K: [-13   8 -26  25   8  22 -16 -34  12 -53  29 -55 -32  19  18   9 -18  11
 -34  24 -14 -15 -45 -35  36 -18  65  30  38  26 -38   5]
R: [-15 -31  11 -14  14 -49 -12  34  13   2 -24  -2   9  20  22  -3 -20 -19
 -21  19 -20  -4  17 -30   5 -18  23  -9 -14  -7 -27   4]
M: [-38  19 -16  32  -8  21 -12 -18  11 -38 -11 -46 -22   8   6  -7  39 -13
   7   1 -22   3 -71 -16  32  -4  27  15  -2  25 -10  13]
J: [ 51 -29  14 -45  52 -23  59  -2 -12  88 -18  68  39  22  -1   3 -18  51
 -23  21  31 -25  78  29 -18  18 -65 -23 -23 -56  -4 -14]
S: [ 21 -18  14   5  13  -5  -3  -1  -6  -4  11  30  -6  13 -12   6 -16   4
   5  -6   7   0  28  37 -14 -23 -29   6  12 -35  21  -3]
C: [ -67   66   -9   12  -21   19  -48  -20   50  -42   26  -39  -22  -41
    5  -15   64  -37    9   -5  -18   54 -118  -40   11  -15   72   20
   16   37  -23   40]
A: [ 34 -40  13  15  41 -34 -15   9  -3  15  15 -10  16 -10  17   8 -40  44
 -17 -17  21 -20  74  46 -28  15 -55  20 -10 -30  33 -64]
X: [-13  10   5   4   3   3 -10   9  -3 -15  16 -13  15  -6   5  -1  -9 -32
   3   6 -15   9 -20 -20  -7   8  -5  11  -9 -18  12  14]
B: [-47 -22   5  26  -2   4 -45 -23  12 -37  19 -78 -35 -35  -6   3  33 -67
   5  -5 -28   0 -48 -61   7  -9  59  -1  17  19   7  11]
Y: [-68  52 -14  45 -22  35 -27 -11  30 -73  16 -48 -27 -36 -19  23  28 -34
   6   0 -15   6 -98 -31   8  -3  56   9   4  43 -24  48]
Z: [-36  29 -22  21 -17  21 -30  -5   5 -35  11 -34 -11 -16 -10  15  21  -1
   8   2  -9  16 -61 -37   3 -13  43   0   6  35 -18  18]
find: [-38  19 -16  32  -8  21 -12 -18  11 -38 -11 -46 -22   8   6  -7  39 -13
   7   1 -22   3 -71 -16  32  -4  27  15  -2  25 -10  13]  M
find: [-10   9  -3 -15  16 -13  15]  X
places A: [15]  3 9 10 25

N: [  2  -9  -1 -55]
D: [ 15 -12  -2   1]
U: [  9 -20  -1  54]
P: [  2 -20  -1 -55]
Q: [  7 -19  21 -40]
W: [ -3 -14  -3 -53]
H: [  1  21 -14  54]
E: [-3 21 22 22]
T: [-3 -9 -2 22]
V: [ 8 -7  3 42]
find: [  2 -20  -1 -55]  P
places E: [21]  1
places E: [22]  2 3

G: [-36 -48  69 -92  69  14  27  69]
F: [ 41 -48  41  41  14  14  14  41]
L: [ 27 -48 -37 -36  26  14  27  40]
places G: [69]  2 4 7
find: [69 14 27 69]  G
places G: [-92]  3
places F: [41]  0 2 3 7
find: [ 41 -48  41  41  14  14  14  41]  F
find: [-36 -48  69 -92  69  14  27  69]  G

rabe: [ 24  -4 -48 -28  52 -74   6  -3 -33   0 -44  66 -71]
vuluz: [-51 -20 -15 -79  94 -88  -2  89 -75 -65  37 -12 -75]
Kimaz: [ 121  -43   47 -119  -44  -22   -9  -12   90  -43  -41    7  -22]
puz: [ -75  -10   74   42   49  -49 -122   -3   83   10  -41    7  -49]
both puz vuluz:   [-75]
find: [ 52 -74   6  -3 -33   0 -44]  rabe
find: [ -75  -10   74   42   49  -49 -122   -3   83   10  -41    7  -49]  puz
places puz: [-3]  7
places Kimaz: [-43]  1 9
find: [ 10 -41   7 -49]  puz

seb: [ -5 -13  -4   2  24  47 -16 -22  -5 -21 -58 -61 -35  10  27  13   6   1
 -37  -2 -57 -51 -32  22  -7 -21  16   3 -41  17 -12  13  15 -41  27 -26
 -17  34  21  -7  26 -12  -9   6]
rol: [   6    2   28    8   28   39   55  -35  -16   55  -59 -103  -24   21
   -6   48   -7   -4  -42    7  -91  -28  -29   21   -2  -40  -21   19
  -36   72   12  -22   69    1   41   -7  -27   34    9  -11    7    6
   -9   -2]
Riz: [  34  -24  -40   17   44   10   40   -5   27  -26  -23 -114  -15   10
    6   43  -18    8  -21   -2  -63  -30  -22   -7   21   17    6   -1
  -51   54   19  -37   32  -68   67  -35  -34   -5   16  -40   21  -29
   -1    0]
dobe: [ -20   -5   -5   -3   33   38    6   19   15   32  -53 -113  -50   20
   34    4   -6   32   -7   22  -97  -49   10   33    4   -7   13   34
  -67   32   12   -9   -8  -76   -6  -40  -35   42    0   -5   49   -9
    3  -38]
places dobe: [32]  9 17 29
find: [ -20   -5   -5   -3   33   38    6   19   15   32  -53 -113  -50   20
   34    4   -6   32   -7   22  -97  -49   10   33    4   -7   13   34
  -67   32   12   -9   -8  -76   -6  -40  -35   42    0   -5   49   -9
    3  -38]  dobe
find: [6 1]  seb

Bub: [-17 -67  31  -3  67 -60  71 -17 -85]
mer: [-86  16 -10 -86 -42  91  47 -86 -59]
duto: [-59 -40  25  76 -40  51 -44 -59 -59]
find: [-86  16 -10 -86 -42  91  47 -86 -59]  mer
places mer: [47]  6
find: [-86  16 -10 -86 -42  91  47]  mer
places duto: [-59]  0 7 8
both duto mer:   [-59]
find: [-17 -67  31  -3  67 -60  71 -17 -85]  Bub
places mer: [-86]  0 3 7

sogok: [-66   7 -66 -66]
mez: [-67 -17 100  98]
sonam: [-43  63 -27 100]
gunav: [-53   8  27 -97]
dep: [  8 -17 100  98]
find: [-66   7 -66 -66]  sogok
both dep gunav:   [8]
both dep sonam:   [100]
both gunav dep:   [8]
find: [-67 -17 100]  mez
places sogok: [-66]  0 2 3

Netur: [ -21    1 -120  -76  -24   82]
ros: [ -75   77 -120  -76  -24   82]
ginu: [  40  -76    2   78   -2 -118]
both ros ginu:   [-76]
both ginu ros:   [-76]
find: [ 2 78]  ginu
find: [ -21    1 -120  -76  -24   82]  Netur
places ginu: [78]  3

Vinu: [ 26  84 -58  16  17]
Ser: [-21   6 -19  27 -70]
paf: [-38  34  54 113 -19]
vonon: [-116   37   56   27  -70]
find: [  6 -19  27 -70]  Ser
find: [-116   37   56   27  -70]  vonon

Did: [-17 -41  25 -15  15 -12 -19]
toros: [ -17   20   36  -19 -107   -5   13]
selad: [  5 -36 -72  12 -17 -15 -62]
domor: [ 16  -8 -10  19 103  11  13]
gepi: [ 21 -15  16  25 103   5  -9]
Vabuv: [ 10 -36 -72  25  43  -5 -41]
tipel: [ 16 -36 -87  25  43  -8 -51]
lud: [ 23  -1   5  12 103  11  23]
nubo: [ -22   20   36  -19 -107   -5    2]
bofik: [ 16  -1 -10  19 103  11  23]
madip: [ 21 -29 -72  25  73  -2 -41]
places lud: [11]  5
find: [16 -1]  bofik
find: [-15  16  25]  gepi
both toros Vabuv:   [-5]

Pezez: [-32  87 -44 -35  -9  -2 -14]
feben: [-98 -99  44  25  15 -23  18]
lide: [-50 -79  46  34  16 -18  22]
goro: [ 9 23  9 41 -6 41  9]
rem: [-17 107 -36 -33  -7 -15 -28]
simi: [  4 -68  44  36  40 -13  23]
find: [-99  44  25  15 -23]  feben
places goro: [41]  3 5
both simi goro:   [23]
find: [ 16 -18]  lide
find: [-50 -79  46  34  16 -18]  lide
find: [ -2 -14]  Pezez

